Here is a tiny trained network, its code and every weight. The questions are about switching its units off for an input and a target symbol, where a switched-off unit gives its printed mean instead of its output.

import numpy as np


def w(rows, s, z=0):
    codes = np.array(rows[::2]) - 128.0
    scale = np.full(codes.shape[1], s)
    scale[-1] = z or s
    return codes * scale


def norm(h):
    return h / np.sqrt((h * h).mean(-1, keepdims=True) + 1e-5)


def f(y):
    return y / 2 * (1 + np.tanh(0.7978845608 * (y + 0.044715 * y**3)))


def softmax(a):
    e = np.exp(a - a.max(-1, keepdims=True))
    return e / e.sum(-1, keepdims=True)


def log_softmax(a):
    a = a - a.max(-1, keepdims=True)
    return a - np.log(np.exp(a).sum(-1, keepdims=True))


def net(x, mask):
    ids = ['αβγδζηλξπτψω'.index(c) for c in x.split()]
    T = len(ids)
    res = E[ids] + P[:T]
    u = 0
    for l in range(2):
        q, k, v = (norm(res) @ M[l].T for M in (Q, K, V))
        z = softmax(np.where(np.tri(T) > 0, q @ k.T / 3**0.5, -1e9)) @ v
        res = res + np.where(mask[u], z, O[l][:, -1]) @ O[l][:, :-1]
        u += 1
        y = f(norm(res) @ A[l][:, :-1].T + A[l][:, -1])
        res = res + np.where(mask[u : u + 12], y, B[l][:, -1]) @ B[l][:, :-1]
        u += 12
    return log_softmax(norm(res)[-1] @ U[:, :-1].T + U[:, -1])


Q, K, V, O, A, B = {}, {}, {}, {}, {}, {}
E = w([
[170,117,136,111,90],'α',
[205,130,81,147,94],'β',
[193,126,107,145,81],'γ',
[205,84,113,106,80],'δ',
[199,134,91,120,113],'ζ',
[165,160,118,152,103],'η',
[161,117,138,148,76],'λ',
[190,135,90,185,123],'ξ',
[114,154,160,216,113],'π',
[170,41,138,244,100],'τ',
[187,4,38,146,117],'ψ',
[71,34,139,89,152],'ω',
],0.016)
P = w([
[75,129,204,129,117],'0',
[196,91,146,80,44],'1',
[201,66,154,186,181],'2',
[117,173,100,80,160],'3',
[174,112,119,101,33],'4',
[196,116,131,175,196],'5',
[102,180,84,99,150],'6',
[162,120,95,121,19],'7',
[183,155,102,184,189],'8',
[86,183,71,113,138],'9',
[133,125,63,157,1],'10',
[182,167,110,176,177],'11',
],0.028)
Q[0] = w([
[163,117,149,127,182],'0.h1',
[92,107,255,127,88],'0.h1',
[63,94,202,88,253],'0.h1',
],0.03)
K[0] = w([
[92,124,135,100,188],'0.h1',
[188,89,255,96,100],'0.h1',
[198,133,196,131,253],'0.h1',
],0.029)
V[0] = w([
[252,175,140,124,18],'0.h1',
[110,89,73,86,92],'0.h1',
[90,140,177,79,162],'0.h1',
],0.012)
O[0] = w([
[254,173,68,109,82,252],'0.h1',
[141,9,96,116,98,254],'0.h1',
[112,198,155,82,160,18],'0.h1',
],0.0093,0.0039)
A[0] = w([
[164,159,94,194,205,69],'0.n1',
[188,113,129,210,184,6],'0.n2',
[178,115,149,134,158,13],'0.n3',
[91,118,128,79,138,72],'0.n4',
[150,116,157,91,114,64],'0.n5',
[184,98,151,225,205,104],'0.n6',
[51,178,1,57,187,119],'0.n7',
[65,151,113,28,101,113],'0.n8',
[150,199,134,114,133,21],'0.n9',
[136,152,130,131,46,63],'0.n10',
[117,84,54,117,192,84],'0.n11',
[70,136,81,88,68,80],'0.n12',
],0.025,0.011)
B[0] = w([
[102,152,140,180,81,193],'0.n1',
[145,148,63,46,54,191],'0.n2',
[105,152,130,138,76,134],'0.n3',
[136,91,126,117,105,132],'0.n4',
[189,115,109,142,111,130],'0.n5',
[195,149,87,162,199,249],'0.n6',
[116,162,2,39,152,225],'0.n7',
[110,124,180,81,103,164],'0.n8',
[205,141,68,174,174,135],'0.n9',
[132,82,157,143,78,168],'0.n10',
[161,98,108,125,191,194],'0.n11',
[166,144,117,61,114,164],'0.n12',
],0.052,0.014)
Q[1] = w([
[51,248,109,90,186],'1.h1',
[194,254,77,104,154],'1.h1',
[93,225,34,235,85],'1.h1',
],0.039)
K[1] = w([
[140,153,1,49,123],'1.h1',
[120,61,68,80,36],'1.h1',
[49,139,59,159,35],'1.h1',
],0.042)
V[1] = w([
[66,173,123,236,137],'1.h1',
[113,135,197,88,158],'1.h1',
[84,4,101,138,193],'1.h1',
],0.042)
O[1] = w([
[114,175,5,100,119,4],'1.h1',
[125,164,121,164,194,116],'1.h1',
[176,71,92,78,242,136],'1.h1',
],0.029,0.03)
A[1] = w([
[103,138,193,148,136,170],'1.n1',
[147,177,113,149,138,137],'1.n2',
[152,168,193,148,181,78],'1.n3',
[97,254,166,103,169,84],'1.n4',
[119,164,134,204,222,93],'1.n5',
[87,97,135,82,106,7],'1.n6',
[45,117,116,132,189,170],'1.n7',
[70,195,127,88,180,38],'1.n8',
[51,143,181,167,193,129],'1.n9',
[178,141,142,142,133,135],'1.n10',
[93,227,117,133,131,102],'1.n11',
[83,180,120,129,77,101],'1.n12',
],0.045,0.015)
B[1] = w([
[153,123,94,81,167,200],'1.n1',
[117,85,145,111,118,173],'1.n2',
[140,147,130,248,80,239],'1.n3',
[231,185,124,109,48,142],'1.n4',
[213,174,175,243,89,221],'1.n5',
[86,85,134,179,74,138],'1.n6',
[37,93,101,50,169,162],'1.n7',
[92,150,226,183,160,160],'1.n8',
[30,54,119,2,147,167],'1.n9',
[84,137,117,111,172,254],'1.n10',
[74,73,84,140,120,150],'1.n11',
[124,174,157,104,185,167],'1.n12',
],0.075,0.017)
U = w([
[42,64,198,111,163,161],'α',
[122,66,127,111,55,118],'β',
[125,96,137,88,61,123],'γ',
[211,55,203,75,148,52],'δ',
[170,169,238,53,94,89],'ζ',
[20,222,157,132,125,88],'η',
[130,217,157,87,241,78],'λ',
[150,247,55,87,90,99],'ξ',
[46,136,28,148,138,127],'π',
[203,105,21,94,81,89],'τ',
[210,68,68,99,240,56],'ψ',
[141,150,132,183,148,254],'ω',
],0.014,0.0091)

Each question gives the input, a string of symbols that net reads in full, and the target symbol t.
The units are the heads (3 rows each of Q, K, V and O) and the neurons (one row each of A and B). Each row of codes is followed by its name. A weight is (code - 128) times the scale printed after its matrix; where a second scale follows, it is the last column's (O, A, B and U).
mask holds one flag per unit, layer by layer, with each layer's heads first. A switched-off unit (its flag False) gives its mean, the last column of its rows in O or B, instead of its output. The means were averaged over made-up inputs and are rounded, as every weight is.
A unit's drop is (log p(t) with every unit on - log p(t) with that unit switched off) / (log p(t) with every unit on - log p(t) with every unit switched off).
The circuit of an input: a set's keep is (log p(t) with only the set's units on - log p(t) with every unit switched off) / (log p(t) with every unit on - log p(t) with every unit switched off). Starting from the 12 units with the biggest drops (on a tie, the unit counted first), units are removed one at a time, each time the one whose removal leaves the highest keep (on an exact tie, the one counted first), for as long as the keep stays at least 0.8.
circuit, biggest first: the units of the circuit, biggest drop first
most important unit: the unit with the biggest drop
top k neurons: the k neurons with the biggest drops, biggest first
k most important neurons of layer l: the k neurons of layer l with the biggest drops, biggest first
input ω ω π π, target η: circuit, biggest first : (0.n7; 1.n8; 0.h1; 0.n6)
input ξ ω ω ω ψ ω ζ η ψ β, target τ: circuit, biggest first : (0.n7; 1.n10)
input λ δ τ ω ξ, target λ: most important unit : 0.h1
input π ψ ω ω ξ, target π: 3 most important neurons of layer 0 : (0.n7; 0.n2; 0.n11)
input π ζ ζ γ, target β: circuit, biggest first : (1.h1; 0.n6; 0.n7; 1.n6)
input π ω ω ω ω ω ω π, target π: top 2 neurons : (0.n7; 0.n2)
input ξ γ ω ω ψ ω ω ψ ω α, target ζ: top 3 neurons : (0.n12; 0.n8; 1.n8)
input ξ ξ π ω ω, target ξ: circuit, biggest first : (0.n7; 1.h1; 0.h1; 0.n1)
input ω π ζ ψ ω ω ω ω ζ ξ ψ ξ, target ψ: circuit, biggest first : (0.n6; 0.n2; 1.n5; 0.n7)
input ψ ζ ω ω ω ω ω, target α: 2 most important neurons of layer 1 : (1.n8; 1.n6)
input β ω ζ ζ π ζ ζ π ζ, target π: 3 most important neurons of layer 0 : (0.n10; 0.n2; 0.n7)
input η ζ ξ ω ζ ω ψ ω, target η: top 2 neurons : (0.n6; 0.n2)
input ψ η α ξ α ψ ω ξ δ ω ω, target ψ: 3 most important neurons of layer 0 : (0.n2; 0.n6; 0.n7)
input ζ β ω ζ ζ η τ η ψ η, target ξ: circuit, biggest first : (0.n7)
input τ ω ψ τ β ω ω ζ ω λ ω, target τ: top 2 neurons : (0.n7; 0.n1)
input ψ ζ ω ζ δ ζ ζ η τ, target τ: circuit, biggest first : (0.n6; 0.n2; 1.h1)
input τ β ω π β δ, target π: 2 most important neurons of layer 0 : (0.n10; 0.n11)
input ζ ω ψ ζ δ ω ψ ψ, target ζ: top 4 neurons : (0.n2; 0.n9; 0.n11; 0.n6)
input λ ψ ζ ψ ω, target λ: top 2 neurons : (0.n2; 0.n11)
input λ ω β η π β, target π: top neuron : (0.n7)
input ξ ζ π τ ψ, target ξ: top 3 neurons : (0.n6; 0.n7; 0.n11)
input ξ ω π ζ ζ ω ψ α ω ζ ζ, target ξ: top 2 neurons : (0.n6; 0.n7)
input β τ ζ τ ω ω ω ω ω τ α, target β: 4 most important neurons of layer 0 : (0.n7; 0.n1; 0.n10; 0.n6)
input ω ζ ζ α τ δ, target τ: top 2 neurons : (0.n6; 0.n2)
input ω ω λ τ ω ζ β ψ ζ, target ψ: 4 most important neurons of layer 0 : (0.n6; 0.n2; 0.n8; 0.n1)
input ψ ω ζ δ η ξ π ω, target ψ: 4 most important neurons of layer 0 : (0.n2; 0.n7; 0.n6; 0.n1)
